Here is a tiny trained network, its code and every weight. The questions are about switching its units off for an input and a class, where a switched-off unit gives its printed mean instead of its output.

import numpy as np


def w(rows, s, z=0):
    codes = np.array(rows[::2]) - 128.0
    scale = np.full(codes.shape[1], s)
    scale[-1] = z or s
    return codes * scale


def norm(h):
    return h / np.sqrt((h * h).mean(-1, keepdims=True) + 1e-5)


def f(y):
    return np.maximum(y, 0)


def log_softmax(a):
    a = a - a.max(-1, keepdims=True)
    return a - np.log(np.exp(a).sum(-1, keepdims=True))


def net(x, mask):
    res = np.array(x, float).reshape(1, 2) / 4 @ E
    u = 0
    for l in range(4):
        y = f(norm(res) @ A[l][:, :-1].T + A[l][:, -1])
        res = res + np.where(mask[u : u + 7], y, B[l][:, -1]) @ B[l][:, :-1]
        u += 7
    return log_softmax(norm(res)[-1] @ U[:, :-1].T + U[:, -1])


A, B = {}, {}
E = w([
[184,88,253],'x0',
[200,139,171],'x1',
],0.0013)
A[0] = w([
[61,135,112,81],'L0N1',
[179,105,163,124],'L0N2',
[241,159,142,9],'L0N3',
[176,135,127,66],'L0N4',
[40,85,156,153],'L0N5',
[123,95,255,99],'L0N6',
[112,124,156,125],'L0N7',
],0.0036,0.0012)
B[0] = w([
[188,121,138,177],'L0N1',
[95,116,47,189],'L0N2',
[112,222,168,178],'L0N3',
[153,172,148,144],'L0N4',
[126,63,146,201],'L0N5',
[81,86,137,251],'L0N6',
[6,185,145,152],'L0N7',
],0.0019,0.0023)
A[1] = w([
[132,216,45,223],'L1N1',
[196,221,133,10],'L1N2',
[127,119,180,176],'L1N3',
[2,129,56,236],'L1N4',
[147,242,181,108],'L1N5',
[26,160,83,110],'L1N6',
[143,166,232,167],'L1N7',
],0.0029,0.0012)
B[1] = w([
[189,47,129,217],'L1N1',
[81,20,170,146],'L1N2',
[167,176,133,170],'L1N3',
[174,152,172,251],'L1N4',
[4,66,107,160],'L1N5',
[201,90,140,188],'L1N6',
[135,167,51,186],'L1N7',
],0.0033,0.0029)
A[2] = w([
[206,150,23,70],'L2N1',
[116,19,125,183],'L2N2',
[72,228,126,176],'L2N3',
[2,95,114,147],'L2N4',
[204,130,72,152],'L2N5',
[154,111,199,254],'L2N6',
[140,148,31,73],'L2N7',
],0.0033,0.0014)
B[2] = w([
[208,82,247,193],'L2N1',
[93,111,95,242],'L2N2',
[181,245,166,144],'L2N3',
[188,124,76,173],'L2N4',
[109,85,252,203],'L2N5',
[74,169,85,255],'L2N6',
[152,94,213,154],'L2N7',
],0.0027,0.0026)
A[3] = w([
[157,234,179,157],'L3N1',
[101,76,146,1],'L3N2',
[133,138,120,24],'L3N3',
[82,110,158,61],'L3N4',
[59,125,138,55],'L3N5',
[86,76,147,84],'L3N6',
[128,254,99,14],'L3N7',
],0.0041,0.00097)
B[3] = w([
[184,204,4,250],'L3N1',
[130,192,110,199],'L3N2',
[171,146,110,128],'L3N3',
[50,129,153,194],'L3N4',
[120,153,247,212],'L3N5',
[113,202,156,250],'L3N6',
[179,141,168,205],'L3N7',
],0.0032,0.0013)
U = w([
[224,253,53,208],'0',
[242,11,220,214],'1',
[110,123,94,17],'2',
[111,123,94,25],'3',
[106,124,92,2],'4',
[109,124,93,16],'5',
[56,15,17,174],'6',
[2,192,244,198],'7',
],0.0091,0.0078)

Each question gives the input, the list of numbers given to net, and the class t.
The units are the neurons (one row each of A and B). Each row of codes is followed by its name. A weight is (code - 128) times the scale printed after its matrix; where a second scale follows, it is the last column's (A, B and U).
mask holds one flag per neuron, layer by layer. A switched-off neuron (its flag False) gives its mean, the last column of its row in B, instead of its output. The means were averaged over made-up inputs and are rounded, as every weight is.
A unit's drop is (log p(t) with every unit on - log p(t) with that unit switched off) / (log p(t) with every unit on - log p(t) with every unit switched off).
unit that matters most: the unit with the biggest drop
k most important neurons: the k neurons with the biggest drops, biggest first
k most important neurons of layer l: the k neurons of layer l with the biggest drops, biggest first
input [6,-2], class 7: 2 most important neurons	L0N6, L1N4
input [3,0], class 0: unit that matters most	L1N1
input [-4,5], class 6: 2 most important neurons of layer 0	L0N2, L0N6
input [0,-1], class 7: 3 most important neurons of layer 1	L1N4, L1N5, L1N7
input [0,6], class 6: 3 most important neurons of layer 1	L1N5, L1N2, L1N7
input [-3,3], class 1: 2 most important neurons	L0N3, L1N1
input [2,8], class 0: 2 most important neurons	L1N1, L1N7
input [1,7], class 0: 3 most important neurons	L1N7, L0N3, L1N1
input [-1,7], class 6: 3 most important neurons	L1N5, L1N2, L2N4
input [4,0], class 0: 4 most important neurons	L1N1, L1N7, L1N3, L0N5
input [0,2], class 6: 2 most important neurons	L1N5, L2N4
input [-1,8], class 6: 4 most important neurons of layer 1	L1N5, L1N2, L1N4, L1N7
input [-8,-8], class 1: 2 most important neurons	L1N4, L2N1
input [-2,6], class 6: unit that matters most	L1N5
input [-1,5], class 6: 2 most important neurons	L1N5, L2N4
input [-5,6], class 6: 2 most important neurons of layer 0	L0N2, L0N6
input [2,4], class 0: 2 most important neurons	L1N1, L0N3
input [1,3], class 0: 2 most important neurons of layer 0	L0N6, L0N3
input [8,3], class 0: 2 most important neurons of layer 1	L1N7, L1N1
input [6,5], class 0: unit that matters most	L3N1
